Below is a small trained network, with its code and all its weights. Each question gives an input and a target symbol and asks what happens when units are switched off, that is, made to give their printed mean instead of their output.

import numpy as np


def w(rows, s, z=0):
    codes = np.array(rows[::2]) - 128.0
    scale = np.full(codes.shape[1], s)
    scale[-1] = z or s
    return codes * scale


def norm(h):
    return h / np.sqrt((h * h).mean(-1, keepdims=True) + 1e-5)


def f(y):
    return y / 2 * (1 + np.tanh(0.7978845608 * (y + 0.044715 * y**3)))


def softmax(a):
    e = np.exp(a - a.max(-1, keepdims=True))
    return e / e.sum(-1, keepdims=True)


def log_softmax(a):
    a = a - a.max(-1, keepdims=True)
    return a - np.log(np.exp(a).sum(-1, keepdims=True))


def net(x, mask):
    ids = ['γζηθμξσφω'.index(c) for c in x.split()]
    T = len(ids)
    res = E[ids] + P[:T]
    u = 0
    for l in range(2):
        q, k, v = (norm(res) @ M[l].T for M in (Q, K, V))
        z = softmax(np.where(np.tri(T) > 0, q @ k.T / 3**0.5, -1e9)) @ v
        res = res + np.where(mask[u], z, O[l][:, -1]) @ O[l][:, :-1]
        u += 1
        y = f(norm(res) @ A[l][:, :-1].T + A[l][:, -1])
        res = res + np.where(mask[u : u + 8], y, B[l][:, -1]) @ B[l][:, :-1]
        u += 8
    return log_softmax(norm(res)[-1] @ U[:, :-1].T + U[:, -1])


Q, K, V, O, A, B = {}, {}, {}, {}, {}, {}
E = w([
[152,116,132,134],'γ',
[175,178,131,176],'ζ',
[114,119,155,191],'η',
[165,118,240,135],'θ',
[206,50,144,171],'μ',
[112,90,153,83],'ξ',
[115,117,159,64],'σ',
[194,3,123,83],'φ',
[121,150,149,98],'ω',
],0.011)
P = w([
[4,172,63,62],'0',
[183,122,237,147],'1',
[179,132,225,164],'2',
[163,136,195,140],'3',
[158,113,174,153],'4',
[157,80,140,129],'5',
[153,106,146,138],'6',
[162,82,103,145],'7',
[158,91,104,138],'8',
[166,90,90,138],'9',
],0.0025)
Q[0] = w([
[185,162,36,100],'L0H0',
[116,3,184,180],'L0H0',
[79,149,68,166],'L0H0',
],0.0044)
K[0] = w([
[83,18,96,70],'L0H0',
[113,176,85,108],'L0H0',
[253,30,68,112],'L0H0',
],0.0031)
V[0] = w([
[252,45,247,158],'L0H0',
[5,216,82,167],'L0H0',
[85,193,252,222],'L0H0',
],0.0025)
O[0] = w([
[254,71,72,71,253],'L0H0',
[127,166,56,182,62],'L0H0',
[112,170,2,21,204],'L0H0',
],0.0038,0.0028)
A[0] = w([
[193,77,78,95,238],'L0N0',
[125,81,209,115,3],'L0N1',
[213,107,110,175,220],'L0N2',
[64,129,132,162,169],'L0N3',
[182,176,122,253,132],'L0N4',
[118,99,94,137,145],'L0N5',
[126,99,162,72,101],'L0N6',
[199,108,104,136,70],'L0N7',
],0.0056,0.0017)
B[0] = w([
[171,195,254,113,229],'L0N0',
[63,143,32,153,146],'L0N1',
[97,115,213,66,254],'L0N2',
[180,144,161,164,112],'L0N3',
[208,25,107,66,223],'L0N4',
[141,182,143,139,127],'L0N5',
[170,146,82,84,153],'L0N6',
[80,138,164,91,176],'L0N7',
],0.0041,0.004)
Q[1] = w([
[129,34,121,129],'L1H0',
[220,87,169,109],'L1H0',
[240,101,227,2],'L1H0',
],0.0075)
K[1] = w([
[139,169,73,115],'L1H0',
[2,217,99,179],'L1H0',
[32,152,22,251],'L1H0',
],0.0059)
V[1] = w([
[56,89,136,2],'L1H0',
[102,105,236,177],'L1H0',
[227,94,161,80],'L1H0',
],0.0048)
O[1] = w([
[130,70,147,39,28],'L1H0',
[2,77,144,205,205],'L1H0',
[157,152,235,171,254],'L1H0',
],0.0061,0.00093)
A[1] = w([
[143,78,127,158,251],'L1N0',
[194,21,79,183,145],'L1N1',
[94,135,208,145,190],'L1N2',
[161,145,191,98,210],'L1N3',
[134,191,139,213,67],'L1N4',
[154,136,156,59,106],'L1N5',
[175,142,159,79,128],'L1N6',
[28,254,164,68,174],'L1N7',
],0.0066,0.0026)
B[1] = w([
[118,196,55,183,200],'L1N0',
[145,154,28,117,196],'L1N1',
[44,143,22,209,189],'L1N2',
[46,164,114,143,253],'L1N3',
[201,108,227,174,121],'L1N4',
[138,238,136,166,184],'L1N5',
[48,140,140,119,205],'L1N6',
[178,111,2,156,140],'L1N7',
],0.0042,0.0047)
U = w([
[85,87,62,238,161],'γ',
[226,236,126,167,219],'ζ',
[117,198,2,123,171],'η',
[96,156,206,133,46],'θ',
[71,131,236,176,80],'μ',
[127,42,150,53,5],'ξ',
[67,110,130,64,79],'σ',
[162,71,172,170,176],'φ',
[100,128,63,53,128],'ω',
],0.0081,0.0021)

Each question gives the input, a string of symbols that net reads in full, and the target symbol t.
The units are the heads (3 rows each of Q, K, V and O) and the neurons (one row each of A and B). Each row of codes is followed by its name. A weight is (code - 128) times the scale printed after its matrix; where a second scale follows, it is the last column's (O, A, B and U).
mask holds one flag per unit, layer by layer, with each layer's heads first. A switched-off unit (its flag False) gives its mean, the last column of its rows in O or B, instead of its output. The means were averaged over made-up inputs and are rounded, as every weight is.
A unit's drop is (log p(t) with every unit on - log p(t) with that unit switched off) / (log p(t) with every unit on - log p(t) with every unit switched off).
The circuit of an input: a set's keep is (log p(t) with only the set's units on - log p(t) with every unit switched off) / (log p(t) with every unit on - log p(t) with every unit switched off). Starting from the 12 units with the biggest drops (on a tie, the unit counted first), units are removed one at a time, each time the one whose removal leaves the highest keep (on an exact tie, the one counted first), for as long as the keep stays at least 0.8.
circuit, biggest first: the units of the circuit, biggest drop first
k most important neurons: the k neurons with the biggest drops, biggest first
input ζ ζ μ φ ζ θ ω ξ, target ζ: circuit, biggest first : (L1H0, L0H0, L0N2, L0N4)
input μ η σ γ, target μ: circuit, biggest first : (L1H0)
input γ ζ η, target γ: circuit, biggest first : (L0N0, L0N4, L1N1)
input ζ ζ η ζ μ η, target ζ: circuit, biggest first : (L1H0, L0H0, L0N4)
input ζ ξ ζ ω, target ζ: circuit, biggest first : (L1H0, L1N7)
input γ θ ω φ γ γ η ζ, target γ: circuit, biggest first : (L1H0, L0H0, L0N0)
input ξ μ φ η σ η η σ φ μ, target ξ: 4 most important neurons : (L0N4, L0N2, L0N0, L0N1)
input ζ γ μ η μ ζ μ ξ, target ζ: circuit, biggest first : (L0H0, L1H0, L0N2, L0N4)
input η ω θ φ θ ζ φ ω γ σ, target η: circuit, biggest first : (L0N2, L0N4, L1N7)
input ζ ζ ω ζ η γ ζ θ μ η, target ζ: circuit, biggest first : (L1H0, L0H0, L0N0, L0N4)
input ζ σ ζ ω μ μ θ θ θ, target ζ: 3 most important neurons : (L0N0, L0N2, L0N6)
input η θ μ ζ η η, target η: circuit, biggest first : (L0H0, L1H0, L0N2)
input μ η ζ η σ ζ ζ ξ, target μ: 2 most important neurons : (L1N1, L0N0)
input η σ ω ζ φ ζ ξ η θ, target η: most important neuron : (L0N0)
input γ ζ ζ ω ζ θ, target γ: 4 most important neurons : (L1N2, L0N0, L0N2, L0N1)
input η ζ ζ γ, target η: 2 most important neurons : (L1N7, L0N4)
input η ζ ω ζ, target η: 2 most important neurons : (L0N0, L0N4)
input γ γ ω θ ω σ σ, target γ: 2 most important neurons : (L0N3, L0N2)
input ξ ζ ζ φ ζ μ ω ω μ, target ξ: 3 most important neurons : (L0N4, L0N2, L0N0)
input γ η ζ γ, target γ: most important neuron : (L1N2)
